array([-30,  43, -17, -10, -15,  10])
The entry just right of -17: -10
The second entry from the right: -15
Which number is the smallest entry?
A: -30
The second smallest entry -> -17

arr =
[[-3.52  5.64 -4.55 -2.23  1.48 -2.88 -3.69 -0.35 -1.06  1.94 -6.29  3.25
  -0.42 -1.15 -2.40 -2.23]
 [ 5.14 -6.41  4.91  4.41 -2.79  2.74  4.55 -2.45 -0.39 -4.60  2.74 -0.77
  -0.61  3.69 -2.03  1.60]
 [ 0.08  5.16 -4.52  3.75 -0.12 -6.52 -3.27  1.62 -6.03 -0.39  5.76  2.39
  -2.29 -4.56 -3.76  2.97]
 [ 2.88 -0.94  0.26  0.85  2.89 -1.16  6.04 -0.54 -3.88  4.13  0.17 -1.00
   3.22  3.93 -0.90 -2.19]
 [ 2.20 -5.73  3.77 -0.32  5.03  3.64 -1.01  1.91 -0.04 -3.19  6.01 -5.02
  -3.91 -2.46 -0.65  4.86]
 [-4.33  1.75 -6.81  1.90  0.62 -6.67 -3.83  2.90 -4.66  4.68  3.93 -0.21
   0.45 -3.75 -0.31  5.59]]
The 3rd largest entry: 5.76
The entry just right of -2.46?
A: -0.65
The 3rd smallest entry is -6.52
The entry just left of -6.81 is 1.75
The entry just right of -3.91?
A: -2.46
The first entry in reading order?
A: -3.52
The entry just right of the largest entry: -0.54
The entry just right of 3.22?
A: 3.93
The second smallest entry?
A: -6.67
The entry just right of the smallest entry?
A: 1.90
The 2nd entry in reading order?
A: 5.64
The entry just right of -0.54 -> -3.88
The maximum -> 6.04
The entry just left of -3.19?
A: -0.04
The entry just right of -2.03?
A: 1.60
The entry just left of the largest entry?
A: -1.16
The entry just right of 1.75: -6.81
The entry just right of -6.67 is -3.83
The entry just right of 0.85?
A: 2.89

[[-1.94, 2.50, 8.61, 0.61, 2.59, 4.10], [1.26, 4.76, 4.95, 4.90, 2.65, 5.28]]
Report the entry just right of 1.26.
4.76
The entry just left of the largest entry -> 2.50
Report the entry just right of 4.90.
2.65
Report the entry just left of 2.59.
0.61
Report the entry just left of 2.65.
4.90

Read these off the row that follows.
1) Give the entry just right of 1.4.
2) Give the entry just right of 0.0.
array([-0.3,  1.4, -0.7, -0.5, -0.2, -0.8, -0.1,  0.0, -1.9, -2.1])
1) -0.7
2) -1.9

[[159 150 161 158]
 [130 153 127 226]
 [144  54 149 215]
 [156 158 155 157]
 [143  51 149 216]
 [159 122 164 176]
 [140 158 136 188]
 [127 151 124 243]
 [159 150 161 158]]
Counting starts at 0.
Report the entry directly below 216.
Answer: 176
The entry directly above 122: 51
The entry directly below 153 is 54
Report the bottom-left entry.
Answer: 159
Report the entry at row 1, column 0.
Answer: 130
The entry at row 0, column 2: 161
Report the maximum.
Answer: 243
Report the entry just left of 176.
Answer: 164
The entry directly above 153 -> 150
The entry directly above 215 -> 226
Report the entry at row 2, column 0.
Answer: 144
The top-right entry: 158
The entry just left of 164: 122
Report the entry directly above 176.
Answer: 216
The entry in row 0 and column 0 is 159

Read these off the array that follows.
1) What is the entry just left of -3.76?
2) What is the entry just left of the centre entry?
3) What is the entry just left of the largest entry?
4) What is the entry just left of 4.86?
5) What is the entry just left of 0.85?
[[-4.47, 3.00, 0.17, 1.69, 5.56, 7.37, 4.49], [7.45, -4.16, -1.75, -8.11, -8.79, -5.65, -1.06], [3.53, -5.15, 0.65, -6.93, -1.27, -3.76, -2.94], [-3.07, 5.10, 0.85, 4.86, 6.25, 2.48, -0.35], [-3.28, 2.50, 0.72, 8.15, -2.63, 5.36, -0.89]]
1) -1.27
2) 0.65
3) 0.72
4) 0.85
5) 5.10

Read these off the row that follows.
1) Read off the entry just left of -29.
2) Read off the entry just right of -29.
 29   -9  -29  -32
1) -9
2) -32
